Below are the code and all the weights of a small trained network. Each question names an input and a class and asks about switching units off, where a switched-off unit gives its printed mean instead of its output.

import numpy as np


def w(rows, s, z=0):
    codes = np.array(rows[::2]) - 128.0
    scale = np.full(codes.shape[1], s)
    scale[-1] = z or s
    return codes * scale


def f(y):
    return np.maximum(y, 0)


def log_softmax(a):
    a = a - a.max(-1, keepdims=True)
    return a - np.log(np.exp(a).sum(-1, keepdims=True))


def net(x, mask):
    res = np.array(x, float).reshape(1, 4) / 4 @ E
    y = f(res @ A[0][:, :-1].T + A[0][:, -1])
    res = res + np.where(mask, y, B[0][:, -1]) @ B[0][:, :-1]
    return log_softmax(res[-1] @ U[:, :-1].T + U[:, -1])


A, B = {}, {}
E = w([
[87,148,150,1,139,49,17,115,109],'x0',
[147,171,121,83,239,163,106,150,148],'x1',
[54,64,138,236,127,142,136,115,48],'x2',
[225,118,247,98,165,121,179,81,113],'x3',
],0.0099)
A[0] = w([
[155,137,161,28,128,124,127,117,129,140],'neuron 0',
[140,157,71,56,114,117,108,141,164,218],'neuron 1',
[69,119,100,203,40,116,123,143,111,186],'neuron 2',
[93,156,96,87,200,137,102,136,138,127],'neuron 3',
[106,97,248,165,205,119,129,102,66,138],'neuron 4',
[150,121,178,113,101,101,117,103,110,252],'neuron 5',
[156,152,84,187,149,156,162,141,160,202],'neuron 6',
],0.016,0.0032)
B[0] = w([
[115,139,81,123,176,109,54,224,143,239],'neuron 0',
[144,159,138,48,213,155,195,217,133,239],'neuron 1',
[67,75,170,148,101,126,117,7,32,253],'neuron 2',
[176,62,145,48,82,75,52,198,89,215],'neuron 3',
[204,120,147,243,143,156,226,97,136,218],'neuron 4',
[143,71,121,76,168,158,136,223,57,188],'neuron 5',
[180,81,158,207,139,116,152,132,77,204],'neuron 6',
],0.012,0.018)
U = w([
[169,107,115,84,137,84,70,199,98,165],'0',
[163,179,110,158,89,80,152,107,164,26],'1',
[250,93,156,212,182,171,254,151,77,255],'2',
[88,49,162,151,41,144,165,8,45,173],'3',
[142,182,113,79,116,154,213,139,133,35],'4',
[149,122,128,154,61,184,102,68,171,29],'5',
],0.0086,0.0036)

Each question gives the input, the list of numbers given to net, and the class t.
The units are the neurons (one row each of A and B). Each row of codes is followed by its name. A weight is (code - 128) times the scale printed after its matrix; where a second scale follows, it is the last column's (A, B and U).
mask holds one flag per neuron, in row order. A switched-off neuron (its flag False) gives its mean, the last column of its row in B, instead of its output. The means were averaged over made-up inputs and are rounded, as every weight is.
A unit's drop is (log p(t) with every unit on - log p(t) with that unit switched off) / (log p(t) with every unit on - log p(t) with every unit switched off).
The circuit of an input: a set's keep is (log p(t) with only the set's units on - log p(t) with every unit switched off) / (log p(t) with every unit on - log p(t) with every unit switched off). Starting from all 7 units, units are removed one at a time, each time the one whose removal leaves the highest keep (on an exact tie, the one counted first), for as long as the keep stays at least 0.8.
units of the circuit, in order: the units of the circuit, biggest drop first
k most important neurons: the k neurons with the biggest drops, biggest first
drop of u: that unit's drop, to one decimal
input [2,0,1,0], class 0: 4 most important neurons -> (neuron 2; neuron 4; neuron 6; neuron 1)
input [-4,-2,0,1], class 3: 4 most important neurons -> (neuron 1; neuron 4; neuron 0; neuron 5)
input [-3,4,-6,-1], class 0: units of the circuit, in order -> (neuron 4)
input [-2,-4,-8,-3], class 4: units of the circuit, in order -> (neuron 4; neuron 3; neuron 5; neuron 1)
input [-1,-3,-4,4], class 0: 2 most important neurons -> (neuron 4; neuron 6)
input [-6,1,-2,-5], class 3: units of the circuit, in order -> (neuron 1; neuron 4; neuron 0)
input [5,2,0,5], class 0: 3 most important neurons -> (neuron 0; neuron 6; neuron 2)
input [-3,-1,-6,4], class 0: 2 most important neurons -> (neuron 4; neuron 0)
input [0,3,5,-1], class 3: 3 most important neurons -> (neuron 1; neuron 0; neuron 5)
input [-7,-4,-5,-5], class 3: drop of neuron 2 -> 0.3
input [4,7,0,4], class 0: drop of neuron 0 -> 0.2
input [-2,-3,-6,4], class 0: drop of neuron 4 -> 0.8
